Here is a tiny trained network, its code and every weight. The questions are about switching its units off for an input and a target symbol, where a switched-off unit gives its printed mean instead of its output.

import numpy as np


def w(rows, s, z=0):
    codes = np.array(rows[::2]) - 128.0
    scale = np.full(codes.shape[1], s)
    scale[-1] = z or s
    return codes * scale


def norm(h):
    return h / np.sqrt((h * h).mean(-1, keepdims=True) + 1e-5)


def f(y):
    return y / 2 * (1 + np.tanh(0.7978845608 * (y + 0.044715 * y**3)))


def softmax(a):
    e = np.exp(a - a.max(-1, keepdims=True))
    return e / e.sum(-1, keepdims=True)


def log_softmax(a):
    a = a - a.max(-1, keepdims=True)
    return a - np.log(np.exp(a).sum(-1, keepdims=True))


def net(x, mask):
    ids = ['αβγζηθλμξσω'.index(c) for c in x.split()]
    T = len(ids)
    res = E[ids] + P[:T]
    u = 0
    for l in range(2):
        q, k, v = (norm(res) @ M[l].T for M in (Q, K, V))
        z = softmax(np.where(np.tri(T) > 0, q @ k.T / 3**0.5, -1e9)) @ v
        res = res + np.where(mask[u], z, O[l][:, -1]) @ O[l][:, :-1]
        u += 1
        y = f(norm(res) @ A[l][:, :-1].T + A[l][:, -1])
        res = res + np.where(mask[u : u + 4], y, B[l][:, -1]) @ B[l][:, :-1]
        u += 4
    return log_softmax(norm(res)[-1] @ U[:, :-1].T + U[:, -1])


Q, K, V, O, A, B = {}, {}, {}, {}, {}, {}
E = w([
[96,139,112,103,109,122],'α',
[125,101,254,127,217,141],'β',
[204,123,117,93,136,118],'γ',
[79,150,147,154,131,136],'ζ',
[104,106,133,87,114,86],'η',
[99,126,22,139,190,142],'θ',
[171,109,135,124,119,100],'λ',
[82,125,71,158,102,161],'μ',
[76,125,105,90,190,153],'ξ',
[95,129,73,116,200,129],'σ',
[137,187,114,130,143,185],'ω',
],0.024)
P = w([
[195,254,70,41,92,132],'0',
[168,155,121,52,107,129],'1',
[169,135,153,61,111,119],'2',
[178,112,164,72,130,103],'3',
[176,99,183,84,118,102],'4',
[170,86,200,82,130,97],'5',
],0.008)
Q[0] = w([
[126,125,123,233,226,65],'L0H0',
[68,161,104,135,174,141],'L0H0',
[3,124,218,101,134,88],'L0H0',
],0.0056)
K[0] = w([
[97,51,87,25,254,109],'L0H0',
[118,216,107,114,150,140],'L0H0',
[36,175,254,92,68,125],'L0H0',
],0.0042)
V[0] = w([
[87,116,51,204,136,144],'L0H0',
[84,253,114,148,211,46],'L0H0',
[161,171,146,90,60,186],'L0H0',
],0.0065)
O[0] = w([
[74,1,171,165,162,59,63],'L0H0',
[104,89,97,195,43,250,254],'L0H0',
[159,208,88,203,221,59,218],'L0H0',
],0.0055,0.0027)
A[0] = w([
[79,59,101,183,161,150,114],'L0N0',
[248,126,147,138,129,144,251],'L0N1',
[122,145,176,165,76,168,71],'L0N2',
[172,82,118,75,122,87,126],'L0N3',
],0.012,0.0022)
B[0] = w([
[153,122,242,67,92,70,255],'L0N0',
[245,146,67,228,142,94,233],'L0N1',
[125,183,138,2,69,128,151],'L0N2',
[137,240,174,69,120,124,220],'L0N3',
],0.0099,0.0045)
Q[1] = w([
[126,77,117,70,189,73],'L1H0',
[4,140,90,10,174,172],'L1H0',
[193,245,107,113,81,147],'L1H0',
],0.011)
K[1] = w([
[83,36,82,83,84,3],'L1H0',
[105,131,26,26,182,84],'L1H0',
[32,246,122,186,97,155],'L1H0',
],0.0063)
V[1] = w([
[188,169,255,82,75,12],'L1H0',
[143,51,246,69,102,101],'L1H0',
[195,160,111,88,83,109],'L1H0',
],0.0053)
O[1] = w([
[158,146,129,115,102,247,212],'L1H0',
[156,178,103,150,150,156,101],'L1H0',
[119,129,147,156,159,52,250],'L1H0',
],0.012,0.0021)
A[1] = w([
[155,196,23,170,183,100,96],'L1N0',
[12,166,54,83,50,115,102],'L1N1',
[57,91,125,85,182,164,176],'L1N2',
[114,193,72,133,194,212,255],'L1N3',
],0.011,0.0025)
B[1] = w([
[19,103,130,210,49,167,192],'L1N0',
[155,75,171,13,218,13,255],'L1N1',
[189,244,215,78,55,95,194],'L1N2',
[14,2,122,125,148,6,199],'L1N3',
],0.0081,0.007)
U = w([
[140,133,111,132,146,152,68],'α',
[157,98,113,130,129,135,3],'β',
[132,139,115,134,138,131,18],'γ',
[130,150,135,145,144,140,64],'ζ',
[81,125,139,50,131,44,207],'η',
[140,102,187,183,247,172,130],'θ',
[126,255,182,65,74,233,204],'λ',
[215,203,121,200,91,85,145],'μ',
[150,109,115,132,145,133,24],'ξ',
[122,158,131,138,143,143,20],'σ',
[16,148,115,192,111,133,224],'ω',
],0.008,0.0032)

Each question gives the input, a string of symbols that net reads in full, and the target symbol t.
The units are the heads (3 rows each of Q, K, V and O) and the neurons (one row each of A and B). Each row of codes is followed by its name. A weight is (code - 128) times the scale printed after its matrix; where a second scale follows, it is the last column's (O, A, B and U).
mask holds one flag per unit, layer by layer, with each layer's heads first. A switched-off unit (its flag False) gives its mean, the last column of its rows in O or B, instead of its output. The means were averaged over made-up inputs and are rounded, as every weight is.
A unit's drop is (log p(t) with every unit on - log p(t) with that unit switched off) / (log p(t) with every unit on - log p(t) with every unit switched off).
The circuit of an input: a set's keep is (log p(t) with only the set's units on - log p(t) with every unit switched off) / (log p(t) with every unit on - log p(t) with every unit switched off). Starting from all 10 units, units are removed one at a time, each time the one whose removal leaves the highest keep (on an exact tie, the one counted first), for as long as the keep stays at least 0.8.
units of the circuit, in order: the units of the circuit, biggest drop first
k most important neurons: the k neurons with the biggest drops, biggest first
k most important neurons of layer l: the k neurons of layer l with the biggest drops, biggest first
drop of u: that unit's drop, to one decimal
input μ ω μ β α μ, target λ: 2 most important neurons of layer 1 -> [L1N1 L1N3]
input μ μ θ μ, target λ: units of the circuit, in order -> [L0N0 L0H0 L1H0]
input σ η ζ η μ η, target λ: most important neuron of layer 1 -> [L1N3]
input ξ θ λ σ ξ, target λ: units of the circuit, in order -> [L1N2 L1N1]
input ω σ ξ ω σ, target λ: 2 most important neurons of layer 0 -> [L0N0 L0N1]
input θ σ θ, target λ: 3 most important neurons -> [L0N1 L0N0 L1N2]
input β θ θ, target λ: 4 most important neurons -> [L0N0 L0N1 L1N2 L1N3]
input γ μ σ σ, target λ: 4 most important neurons -> [L0N1 L0N0 L1N1 L1N2]
input ζ ω θ ζ η ζ, target λ: 2 most important neurons of layer 0 -> [L0N1 L0N0]
input μ σ μ μ γ ω, target ω: 2 most important neurons -> [L1N0 L0N0]
input β θ η η, target λ: 2 most important neurons of layer 0 -> [L0N3 L0N0]
input ζ ξ σ γ, target μ: 2 most important neurons of layer 0 -> [L0N1 L0N3]
input η ξ γ γ, target μ: drop of L1N0 -> 0.1
input μ μ σ ξ μ ω, target ω: drop of L0N0 -> 0.4
input ζ ω ζ σ β ζ, target λ: drop of L0H0 -> 0.2
